Below are the code and all the weights of a small trained network. Each question names an input and a target symbol and asks about switching units off, where a switched-off unit gives its printed mean instead of its output.

import numpy as np


def w(rows, s, z=0):
    codes = np.array(rows[::2]) - 128.0
    scale = np.full(codes.shape[1], s)
    scale[-1] = z or s
    return codes * scale


def norm(h):
    return h / np.sqrt((h * h).mean(-1, keepdims=True) + 1e-5)


def f(y):
    return y / 2 * (1 + np.tanh(0.7978845608 * (y + 0.044715 * y**3)))


def softmax(a):
    e = np.exp(a - a.max(-1, keepdims=True))
    return e / e.sum(-1, keepdims=True)


def log_softmax(a):
    a = a - a.max(-1, keepdims=True)
    return a - np.log(np.exp(a).sum(-1, keepdims=True))


def net(x, mask):
    ids = ['αβδζηφω'.index(c) for c in x.split()]
    T = len(ids)
    res = E[ids] + P[:T]
    u = 0
    for l in range(3):
        r = norm(res)
        for j in range(3):
            rows = slice(2 * j, 2 * j + 2)
            q, k, v = (r @ M[l][rows].T for M in (Q, K, V))
            z = softmax(np.where(np.tri(T) > 0, q @ k.T / 2**0.5, -1e9)) @ v
            o = O[l][rows]
            res = res + np.where(mask[u + j], z, o[:, -1]) @ o[:, :-1]
        u += 3
        y = f(norm(res) @ A[l][:, :-1].T + A[l][:, -1])
        res = res + np.where(mask[u : u + 8], y, B[l][:, -1]) @ B[l][:, :-1]
        u += 8
    return log_softmax(norm(res)[-1] @ U[:, :-1].T + U[:, -1])


Q, K, V, O, A, B = {}, {}, {}, {}, {}, {}
E = w([
[148,135,247,52,197],'α',
[147,88,137,150,163],'β',
[137,58,124,146,162],'δ',
[201,163,32,187,143],'ζ',
[50,132,131,153,85],'η',
[134,199,194,49,180],'φ',
[42,190,135,111,161],'ω',
],0.011)
P = w([
[17,203,254,151,134],'0',
[162,186,229,54,109],'1',
[154,174,227,85,102],'2',
[146,166,219,99,111],'3',
[148,128,188,115,146],'4',
[146,121,184,122,158],'5',
[140,108,172,115,175],'6',
[124,87,150,109,218],'7',
[116,80,152,111,219],'8',
],0.007)
Q[0] = w([
[88,123,33,148,83],'0.h0',
[119,169,196,206,178],'0.h0',
[161,159,72,70,240],'0.h1',
[188,102,224,81,102],'0.h1',
[38,128,218,77,177],'0.h2',
[254,95,132,121,225],'0.h2',
],0.007)
K[0] = w([
[196,31,151,64,114],'0.h0',
[124,99,54,211,103],'0.h0',
[75,66,153,139,82],'0.h1',
[150,137,101,142,57],'0.h1',
[44,105,161,99,164],'0.h2',
[255,137,141,77,189],'0.h2',
],0.0093)
V[0] = w([
[190,202,172,77,175],'0.h0',
[78,107,254,103,150],'0.h0',
[223,194,81,177,99],'0.h1',
[155,93,192,174,91],'0.h1',
[148,199,183,152,181],'0.h2',
[109,80,189,74,32],'0.h2',
],0.0045)
O[0] = w([
[89,97,227,109,93,223],'0.h0',
[194,93,96,2,172,137],'0.h0',
[39,84,164,105,193,136],'0.h1',
[105,119,161,166,108,151],'0.h1',
[91,65,108,71,93,252],'0.h2',
[181,228,79,127,62,66],'0.h2',
],0.0048,0.0032)
A[0] = w([
[141,67,123,149,224,62],'0.n0',
[197,193,16,170,43,89],'0.n1',
[107,131,94,29,171,40],'0.n2',
[135,185,45,155,44,3],'0.n3',
[234,110,163,84,157,114],'0.n4',
[194,215,156,116,216,112],'0.n5',
[169,83,146,2,102,15],'0.n6',
[65,207,86,75,117,131],'0.n7',
],0.0062,0.0053)
B[0] = w([
[185,62,180,148,66,184],'0.n0',
[155,200,137,95,139,175],'0.n1',
[47,215,168,231,110,96],'0.n2',
[42,220,219,191,103,79],'0.n3',
[94,67,147,93,182,243],'0.n4',
[152,117,212,116,148,255],'0.n5',
[58,191,164,254,100,117],'0.n6',
[168,127,133,127,166,181],'0.n7',
],0.0073,0.0023)
Q[1] = w([
[10,224,84,110,41],'1.h0',
[87,255,136,77,187],'1.h0',
[129,66,178,118,208],'1.h1',
[111,142,73,179,89],'1.h1',
[144,52,118,149,205],'1.h2',
[71,192,144,41,163],'1.h2',
],0.0094)
K[1] = w([
[41,116,161,3,42],'1.h0',
[55,152,185,26,216],'1.h0',
[187,118,53,191,183],'1.h1',
[115,107,183,58,50],'1.h1',
[62,232,125,188,123],'1.h2',
[140,55,2,89,102],'1.h2',
],0.0074)
V[1] = w([
[3,155,98,54,180],'1.h0',
[97,106,138,170,205],'1.h0',
[41,166,195,147,73],'1.h1',
[95,114,74,151,146],'1.h1',
[94,138,182,136,105],'1.h2',
[140,103,48,137,161],'1.h2',
],0.0062)
O[1] = w([
[109,155,77,241,244,129],'1.h0',
[127,232,54,140,106,203],'1.h0',
[217,127,12,1,141,47],'1.h1',
[103,186,161,81,88,66],'1.h1',
[151,220,103,81,55,219],'1.h2',
[127,93,251,136,180,2],'1.h2',
],0.0046,0.0032)
A[1] = w([
[145,88,124,208,155,170],'1.n0',
[129,176,58,194,74,177],'1.n1',
[151,42,182,95,149,116],'1.n2',
[76,114,168,195,135,70],'1.n3',
[120,137,149,95,189,71],'1.n4',
[81,196,75,189,101,216],'1.n5',
[167,91,66,161,148,168],'1.n6',
[131,2,120,36,183,2],'1.n7',
],0.0082,0.0056)
B[1] = w([
[124,106,239,141,95,186],'1.n0',
[173,116,235,89,115,164],'1.n1',
[107,150,110,77,179,255],'1.n2',
[147,182,87,98,163,137],'1.n3',
[97,40,147,118,65,156],'1.n4',
[141,173,235,66,81,222],'1.n5',
[153,64,153,96,158,177],'1.n6',
[131,156,55,114,1,164],'1.n7',
],0.008,0.0037)
Q[2] = w([
[250,113,148,168,108],'2.h0',
[157,165,33,207,129],'2.h0',
[49,225,124,129,101],'2.h1',
[242,155,203,138,163],'2.h1',
[138,50,103,135,164],'2.h2',
[215,128,88,98,163],'2.h2',
],0.012)
K[2] = w([
[5,113,180,162,150],'2.h0',
[90,155,130,53,185],'2.h0',
[228,173,148,98,148],'2.h1',
[80,103,140,178,195],'2.h1',
[79,161,186,141,148],'2.h2',
[90,99,136,140,172],'2.h2',
],0.014)
V[2] = w([
[136,163,25,132,237],'2.h0',
[178,109,124,3,89],'2.h0',
[190,197,53,135,202],'2.h1',
[166,181,122,181,48],'2.h1',
[97,108,42,91,174],'2.h2',
[118,79,190,164,137],'2.h2',
],0.0063)
O[2] = w([
[160,58,51,178,219,56],'2.h0',
[50,32,128,191,46,253],'2.h0',
[156,153,151,193,248,106],'2.h1',
[210,183,248,106,161,68],'2.h1',
[3,173,85,33,138,110],'2.h2',
[174,107,158,69,128,116],'2.h2',
],0.0059,0.007)
A[2] = w([
[63,143,161,121,96,182],'2.n0',
[189,81,124,63,134,66],'2.n1',
[105,114,213,159,110,26],'2.n2',
[80,231,102,183,94,159],'2.n3',
[63,207,95,71,159,58],'2.n4',
[145,97,157,162,39,31],'2.n5',
[144,49,180,233,162,178],'2.n6',
[110,254,146,213,173,3],'2.n7',
],0.0091,0.0047)
B[2] = w([
[180,106,211,181,157,253],'2.n0',
[113,217,114,123,218,145],'2.n1',
[190,68,75,149,156,173],'2.n2',
[135,242,152,71,149,146],'2.n3',
[195,64,59,195,151,137],'2.n4',
[127,35,147,100,164,180],'2.n5',
[204,81,153,186,90,187],'2.n6',
[170,254,108,95,160,130],'2.n7',
],0.0091,0.0065)
U = w([
[98,149,96,140,24,173],'α',
[25,74,189,51,204,4],'β',
[144,179,117,130,149,253],'δ',
[160,167,251,49,39,81],'ζ',
[242,87,110,241,28,71],'η',
[43,116,104,139,74,188],'φ',
[124,50,108,162,219,93],'ω',
],0.011,0.0058)

Each question gives the input, a string of symbols that net reads in full, and the target symbol t.
The units are the heads (2 rows each of Q, K, V and O) and the neurons (one row each of A and B). Each row of codes is followed by its name. A weight is (code - 128) times the scale printed after its matrix; where a second scale follows, it is the last column's (O, A, B and U).
mask holds one flag per unit, layer by layer, with each layer's heads first. A switched-off unit (its flag False) gives its mean, the last column of its rows in O or B, instead of its output. The means were averaged over made-up inputs and are rounded, as every weight is.
A unit's drop is (log p(t) with every unit on - log p(t) with that unit switched off) / (log p(t) with every unit on - log p(t) with every unit switched off).
The circuit of an input: a set's keep is (log p(t) with only the set's units on - log p(t) with every unit switched off) / (log p(t) with every unit on - log p(t) with every unit switched off). Starting from the 12 units with the biggest drops (on a tie, the unit counted first), units are removed one at a time, each time the one whose removal leaves the highest keep (on an exact tie, the one counted first), for as long as the keep stays at least 0.8.
circuit, biggest first: the units of the circuit, biggest drop first
unit that matters most: the unit with the biggest drop
k most important neurons: the k neurons with the biggest drops, biggest first
k most important neurons of layer l: the k neurons of layer l with the biggest drops, biggest first
input β ζ β, target β: circuit, biggest first	[1.n2; 0.h1]
input α ω ζ β δ δ ζ, target φ: unit that matters most	1.h0
input β δ η ζ, target β: 4 most important neurons	[1.n4; 0.n4; 0.n6; 1.n7]
input φ ζ φ η, target φ: 2 most important neurons	[0.n2; 0.n4]
input ζ ω ζ, target δ: 2 most important neurons	[0.n5; 1.n2]
input ζ ζ ω ζ ζ ζ ζ η, target ζ: circuit, biggest first	[0.h0; 0.h2; 1.n5]
input β β β ζ ω ζ η η, target ζ: circuit, biggest first	[0.h2; 0.n4; 1.n5]
input α φ β ω δ, target α: 2 most important neurons	[1.n7; 0.n4]
input ζ ζ η φ φ, target ω: 3 most important neurons	[1.n5; 1.n0; 2.n4]
input η η ζ β, target η: 3 most important neurons	[0.n6; 2.n6; 1.n2]
input η η ω η ζ ζ η φ ω, target ζ: circuit, biggest first	[0.h2; 0.n4]
input ω φ δ ζ, target ω: 3 most important neurons	[0.n6; 0.n1; 0.n0]
input α η ζ η η η ω η η, target η: 2 most important neurons	[0.n5; 0.n0]
input β ζ ζ φ ζ, target ζ: 3 most important neurons	[1.n4; 0.n6; 2.n2]
input ζ ζ η ω ζ, target ζ: unit that matters most	2.h0
input ζ η ζ δ, target α: 2 most important neurons	[0.n5; 1.n7]
input ζ η ζ ω ζ ω ζ, target δ: 2 most important neurons of layer 0	[0.n0; 0.n6]
input η ζ φ, target η: 2 most important neurons	[0.n6; 2.n6]
input η ζ δ, target η: 2 most important neurons	[0.n6; 2.n6]
input ζ β ω ζ ζ ζ δ ζ β, target ζ: circuit, biggest first	[1.h0]
input ζ ζ α, target β: 2 most important neurons	[1.n5; 0.n5]
input φ α ω ω, target δ: 3 most important neurons of layer 2	[2.n3; 2.n4; 2.n6]
input ζ ζ β α, target β: 3 most important neurons of layer 1	[1.n5; 1.n0; 1.n4]
input ζ α β ζ, target β: 3 most important neurons of layer 0	[0.n4; 0.n5; 0.n1]
input φ η ζ, target φ: 2 most important neurons	[1.n5; 0.n4]
input φ ζ η, target φ: 2 most important neurons	[0.n4; 0.n5]
input η ζ ω ζ ω, target η: unit that matters most	2.n6
input η ω ζ η η ζ ω, target η: 2 most important neurons of layer 0	[0.n0; 0.n1]
input η δ δ φ φ, target ω: 2 most important neurons of layer 0	[0.n4; 0.n6]
input ζ ζ η β, target φ: 2 most important neurons of layer 0	[0.n1; 0.n4]
